Rows, each with roughly how far along a hidden order it lies (0 to 20):
In the rows, zero is written as 128.
[255 121 127  75 131 132 103 123 139 111 124  10 119 148 142 132 144 139
 139 122 155 123  99 172 127 134 123 144 133 126 143  68 128 157 195 120
 128 131 133 129 119 178 117  81 145 141 141 105 128 220 129 153 141 185
 133 113 148 118 119  96 142 242 154  92 105 125 128  98 135 130  94 116
 122 154 137 161 119 181 137 129 118 154  75]	20
[ 51 123 130 154 117 127 144 138 117 138 125 224 132 117  96 121  99 124
 122 147 106 137 152  86 137 124 127 126 122 130 121 192 135  94   5 127
 118 126 121 124 128  92 139 155  94 103 116 147 145  28 127  98 103 111
 124 149 107 134 132 179 106  37 104 152 148 131 132 142 124 127 162 135
 135 102 114 127 136 102 108 113 145  90 149]	0
[255 121 127  76 131 132 104 123 138 111 124  15 118 150 144 130 146 140
 140 122 153 124  98 177 126 134 122 144 133 126 143  71 130 156 194 119
 129 131 134 129 119 176 118  86 141 143 143 107 127 221 129 146 142 172
 133 113 147 119 119  99 144 249 151  94 105 125 128  93 135 130  93 117
 123 157 138 161 118 182 134 130 119 154  79]	20
[123 119 129  94 115 128 125 134 126 127 123 137 129 122 103 119  84 133
 121 136 115 117 132  96 133 127 129 130 126 124 130 154 137 120  44 122
 125 128 118 121 127 113 136 141  85 114 128 132 144  96 127 109 110 139
 131 134 128 123 128 177 117  80 126 127 134 135 133 118 122 128 138 116
 131 121 125 131 128 124 109 111 137 119 119]	8
[255 122 127  76 132 133 103 124 138 111 123   9 117 148 141 129 144 138
 140 126 154 127 104 176 127 132 120 144 133 127 143  66 132 151 188 119
 129 131 134 128 117 176 118  86 142 143 140 107 129 219 130 146 140 178
 132 114 144 117 120 100 143 239 150  94 105 125 129  99 137 130  93 119
 122 156 135 166 118 182 132 131 120 153  62]	20
[ 56 121 130 142 116 125 141 136 118 139 126 207 135 115  98 125  97 126
 120 142 105 125 151  82 135 124 131 124 123 129 117 187 135  98   1 127
 118 126 120 125 130  93 136 161  88 108 119 145 140  44 127  92 101 118
 125 151 113 133 132 176 109  38 106 148 150 132 131 139 121 128 167 130
 132 104 121 122 136  94 106 109 142  99 145]	2
[225 121 129  97 127 132 114 129 133 116 122  73 123 139 129 130 127 135
 132 136 139 124 118 138 130 131 125 143 129 128 139  99 136 137 111 121
 124 130 130 127 120 150 124 102 123 133 137 118 134 148 128 133 135 158
 129 131 136 121 123 138 127 182 139 110 116 128 131  99 131 130 121 117
 126 140 124 157 124 170 124 124 129 135  97]	13
[152 119 129  98 119 128 121 133 129 124 123 112 130 125 109 125  95 135
 124 131 122 112 126 103 133 128 131 130 126 124 133 148 135 126  56 124
 126 128 121 124 125 121 135 131  93 125 133 126 139 131 127 113 119 149
 132 131 134 122 126 166 122 107 126 120 132 134 131 122 125 129 134 114
 129 131 126 138 126 134 114 116 134 122 113]	10
[ 57 123 130 138 115 128 141 136 118 138 124 216 133 118  97 120 105 124
 123 146 106 133 149  88 136 125 126 128 123 129 121 191 136 100   2 126
 118 127 120 121 128  91 140 153  90 100 118 144 142  34 127 101 107 118
 126 149 110 131 132 179 107  36 108 146 149 132 134 139 123 127 160 132
 134 103 117 130 136  96 107 111 144 101 141]	2
[ 30 123 130 154 117 127 135 136 118 139 125 220 133 116  98 121  95 124
 121 146 103 133 153  85 136 124 127 126 122 129 121 194 135 101   2 127
 118 127 120 124 128  81 141 163  91 106 117 149 141  31 127  94 104 113
 124 150 110 134 132 183 108  31 105 145 149 131 132 138 123 127 164 133
 133 105 115 124 136  99 105 111 144  98 146]	1
[150 119 129  95 119 129 121 132 129 123 123 114 129 125 109 122 113 135
 123 133 119 115 131 109 132 128 129 133 126 124 132 146 136 126  55 121
 124 128 120 122 126 124 133 133  94 121 132 127 141 125 127 114 116 146
 132 135 132 122 126 162 122 108 127 120 133 134 132 119 123 128 131 115
 132 129 125 138 126 131 113 115 135 124 112]	10
[241 121 128  98 128 132 113 127 133 115 122  64 121 143 133 132 140 135
 133 132 144 126 113 149 130 133 124 143 130 129 139  89 134 143 130 122
 124 130 133 128 118 164 121  96 134 137 138 114 131 183 128 133 140 162
 130 128 137 123 122 113 134 218 140 110 115 126 130 103 135 130 115 117
 125 147 127 163 122 180 127 126 129 132  86]	15
[ 38 123 130 148 117 127 145 135 119 140 125 224 134 116  98 122 100 123
 120 142 103 135 153  91 135 124 127 125 122 130 121 202 135  97   1 127
 114 126 122 125 129  90 138 168  89 106 118 151 141  27 127  96 101 109
 123 152 108 133 133 177 108  57 105 152 148 131 132 143 123 127 163 134
 134 103 113 125 137  96 107 110 143  96 147]	0
[235 120 128  95 127 131 112 128 133 116 123  65 122 143 130 134 137 136
 133 131 143 120 114 144 128 133 125 141 130 129 139  94 135 137 130 122
 124 130 132 129 119 154 122  97 122 137 138 115 131 195 128 135 141 155
 129 127 139 123 123 128 134 207 146 109 114 127 129  99 132 130 114 118
 124 146 127 157 124 175 128 125 128 138  90]	14
[ 92 119 129 112 115 127 132 140 122 132 123 161 132 121 100 121  82 131
 121 136 107 118 141  91 134 126 129 127 124 125 125 180 135 112  17 123
 122 127 117 121 128 111 139 148  82 112 125 137 142  78 127 107 107 135
 130 140 124 125 129 171 112  57 114 129 142 135 132 131 120 128 148 118
 132 119 126 124 131 109 109 109 139 111 129]	6
[ 66 121 130 137 115 128 139 136 119 136 123 194 132 117  98 119  94 125
 123 147 103 133 144  88 135 125 126 128 122 129 120 184 136  99   1 125
 118 127 120 121 127  94 139 153  97 103 117 145 143  35 127  95 104 117
 125 147 101 131 131 176 108  41 107 148 143 133 133 137 124 127 161 131
 135 104 116 123 136 102 105 110 145 100 132]	2
[ 65 119 129 125 115 127 139 136 120 135 124 189 133 116 101 121  94 129
 121 139 109 123 144  85 134 125 128 126 124 127 122 183 136 109   9 126
 120 127 118 121 128  96 139 155  89 107 122 139 142  56 127 101 106 127
 126 143 119 128 130 179 112  52 112 139 145 133 132 137 121 127 159 125
 133 115 124 120 134 107 111 108 141 109 137]	4
[202 121 129  96 124 131 116 130 132 112 122  83 124 135 122 128 129 133
 129 134 133 120 120 131 131 131 126 137 128 127 137 111 136 135  71 122
 124 129 127 125 122 134 126 111 115 126 135 121 135 158 128 125 128 154
 131 129 134 122 124 136 129 162 133 112 123 130 131 105 127 129 120 115
 128 139 125 147 124 156 118 120 133 130  97]	12

Part 2:
[147 161 155 116  94 116  90  38 206 145  70  66 255  26 145 213 133 146
 169]	7
[156 113 136 124 111 132  87 107 169 157 135 103 100  91 135 122 105 116
  87]	11
[147 104 115 146 119 152 117 102 127 109 128 132  85 114 118 109 120  86
 121]	13
[115  82 102 136 157 148 155 136 109 115 171 150 107 145 120 107 152 118
 105]	13
[123  94  70 143 121 163 104 102 122 120 158 116 133  86 117  87 145 106
 129]	11
[129  92  65 122 120 120 113  90 130  67 144 116 102  75 118 147 144  79
 156]	0
[123 113 116 139 132 172  80 108 124 118 174 127  96 102 112 222 101  91
  93]	15
[119 131 104 130 112 147  72 112 127 108 149 116  92  84 112 110 102  95
 114]	9
[115 132 108 154 114 194  75  76 105  85 159  99 161  79  97 255 124  78
 172]	13
[114 125 132 143 114 148 124 104 105 100 138  98 191 101 116 149 145 115
 204]	8
[122 100 127 133 128 126 132 117  95  69 152 116 117 116 119 215 136  76
 185]	3
[138  51 138 154 136 141 154 136  84  99 188 120  96 142 118  63 148  85
 159]	10
[114 103 120 136 135 137 140 105  98  62 150 124 143 117 114 122 144  85
 198]	5
[135  93 122 135 143 134 155 119 114  82 130 150  93 144 121 158 139  90
 138]	9
[111  85 110 148 133 154 124 124  88 112 192 108 148 112 110  88 149 113
 169]	9
[113  68 107 128 138 127 119 116  94  66 180 121  88 108 111  36 136  72
 167]	2
[134 146  99 141 113 159 101 145 116 140 121 136  81 135 114 152 114 123
 100]	16
[114 143 114 126 147 143 137 117 132 133 121 156 145 148 129  53 136 142
 104]	14
[148 100  92 136 113 143 116 117 119  95 137 120  69 104 116 141 130  88
 137]	7
[146 124 113 166 120 177 162 148  89 115 107 154 106 176 115 134 143 113
 147]	20
[124 166 125 128 120 130 131 128 114  68  84 141 101 141 113 132 109 103
 170]	7
[151  93 112 166 101 168 124 159  82 137 156 100  81 131 113 160 137 104
 151]	16
[132 137  99 135 137 147 150 131 123 108  99 176 102 162 123  62 134 120
 107]	15
[134 101 156 134 126 113 164 140  84  61 123 121 112 140 117  56 141  85
 215]	4
[ 98 133  93 127 119 135  95 118 103  89 158 106 149  94 109  97 133 112
 178]	3
[142 115  95 135 125 141 148  98 131  87  99 146 130 122 124 184 144 102
 148]	10
[108 157 168 141 122 147 123 138  83 108 132 105 168 130 112 127 120 124
 215]	10
[114  99  94 136 141 139 164 106  86  40 124 146 142 135 111  63 155  76
 208]	5
[152 100 166 121  97 110  67  80 167 131 147  59 142  43 133 115 108  87
 148]	4
[127 134 175 150 150 171 138 142 100 142 143 153 118 176 122  78 112 114
 119]	20
[ 83 217  77  93 155  79 157 222 141 229  88 192 140 217 154  28 135 255
  34]	13
[136 123 102 131 115 133 120 141 113 110 129 134  79 114 117  57 122 106
 133]	8
[111 116 112 172 127 223 110  77  84  93 170 111 202  95  95 152 155  88
 199]	18
[143 139 163 132 104 114 117 141  99  88 122 100  83 113 117  97 104  91
 188]	5
[119 126  95 153 126 187 125 111  91  90 139 130 144 121 103  78 144  97
 167]	15
[134 151 141 119 124 122 125 102 140  90  90 131 132 116 128 133 113 114
 152]	8
[ 97 184 150 133 140 157 121 123  88  80 111 143 153 148 108 125 107 111
 188]	11
[117  73 144 162 161 176 149 170  57 129 221 150  63 185 109 169 129  93
 112]	19
[105 143 127 114 119 112 101 115 122 104 144 106 158  90 121  87 122 119
 177]	2
[106 117  88 118 134 129 116 128 110 100 154 131 116 118 117 212 135 120
 143]	5
[135 181 133 155  96 165 129 135  95 109  84 109 161 139 110 149 131 131
 211]	15
[125  86 120 139 143 152 116  93 119  89 164 127 120 103 116  77 133  69
 141]	9
[141  91 104 136 122 126 139 140 112 103 142 128  85 128 122 169 140 106
 137]	8
[ 94  92  84 122 153 132 150 104  99  72 165 139 156 124 118 166 160 106
 168]	3
[102 165 148 132 121 144  91 149  84 108 156 103 137 118 110 177 103 128
 186]	9
[123 148 116 111 107  95  92 152 121 123 122 104  99 101 125  95 108 131
 145]	2
[119 171 144 152 142 179 146 135  81 101 113 158 139 180 109 164 125 113
 171]	20
[112 171  91 124 122 145 106 120 114  78 106 141 125 126 113  86 121 112
 156]	8
[114  80 121 144 129 161 109 108 102 112 193 102 142  93 111 143 135  95
 156]	9
[119  58 138 168 146 192 134 107  76  99 215 112 147 117 104 156 154  72
 172]	14
[120 116 119 142 145 182 114  96 140 139 155 143 136 118 121 126 128 116
  84]	19
[145 101  97 148  93 150 112  99 101  60 126  94 106  87 107 131 136  68
 198]	5
[143  88  98 143 118 141 130 130 116 114 143 123  96 118 119 189 141 100
 131]	9
[109 185 113 117 136 138 102 136 130 135 101 162 120 156 124  80 104 144
  98]	14
[131  97 122 113 118 107  94 136 128 112 158 106  64  84 125  26 109 100
 109]	2
[126 120 102 156 105 153 101 109  89  39 132 108  97  99  99  73 122  64
 209]	4
[112  63  83 131 139 152 101  87 116  92 199 106 138  78 113 139 146  86
 136]	5
[134  78 129 149 148 162 145 123 112 124 167 141 109 146 123 142 136  97
 110]	16
[120 155 114 144 109 171  97 124  98  92 120 123 113 118 103 140 116 101
 164]	12
[122 141  77 120 121 146  94  89 142  91 119 139 122  97 116 139 122 100
 116]	8
[149  86 141 128 131 120 132 113 130  96 140 128  80 117 129 153 121  78
 121]	7
[125  32 105 144 138 142 127  95 112 105 204  99 136  92 119 128 164  89
 149]	6
[132 103 107 146 121 148 144 118 129 160 151 106 183 115 132 134 162 148
 134]	14
[ 92 174 135 130 135 179  85  73 113  74 137 116 211  90 104  84 119  99
 192]	10
[115 143 106 112 110 100 119 151 119 110 120 116 124 118 127 102 128 135
 175]	1
[136  75 113 142 132 159 113  90 140 121 176 110 143  83 123 116 145  99
 116]	12
[120 125 116 146 118 154 115 157  82 123 156 116 107 135 108  97 128 119
 163]	13
[ 98 110 118 114 134 126  97  86 121  74 164 102 161  72 116 111 128  87
 177]	0
[144 135 105 142 109 151 149 114 120  89  78 135 134 134 118 168 145 119
 166]	11
[105 131  69 122 120 143  91 101 131  98 134 128 133  86 115  93 134 112
 129]	6
[137 162 161 148 122 162 117 136 120 151 119 134 124 145 124 103 105 129
 118]	20
[122 130 120 124 117 119 106 137 119 136 137 101 137 102 127 136 129 132
 148]	6
[106  65 117 113 151 110 125  96 120  60 184 123 124  89 122 195 142  71
 154]	0
[127 164  92 136 119 166 123 111 121  93  84 148 131 125 110 104 125 114
 152]	13
[129  50  81 133 135 137 122  93 124  82 186 126  94  88 118 187 151  73
 127]	5
[116 130  97 134 124 149  98 118 130 122 145 122 125 105 121  55 125 119
 113]	11
[116 157  93 126 125 145 102 113 153 143 106 140 143 115 128 100 123 148
  89]	14
[132  92 109 110 148  83 165 152 121  83 126 162  47 157 133  45 132 106
 111]	2
[140  68 143 146 135 157 121  92 116 105 171 107 130 100 118 209 133  76
 145]	11
[151  45 143 155 132 158 145 112  99  90 175 127  83 122 115  85 137  60
 148]	12
[ 85 166 112 116 148 152  97  94 123  91 128 147 174 119 120 214 114 119
 138]	10
[127 109 148 110 135 100  98 127 129 100 162 128  56 112 125  65  94  91
 101]	4
[108 134 109 156 116 181 119  96  98 110 147  96 222  93 109 184 160 122
 214]	12
[149  65  79 143 105 138 126 109 115  75 142 105  95  85 115 141 151  68
 169]	4
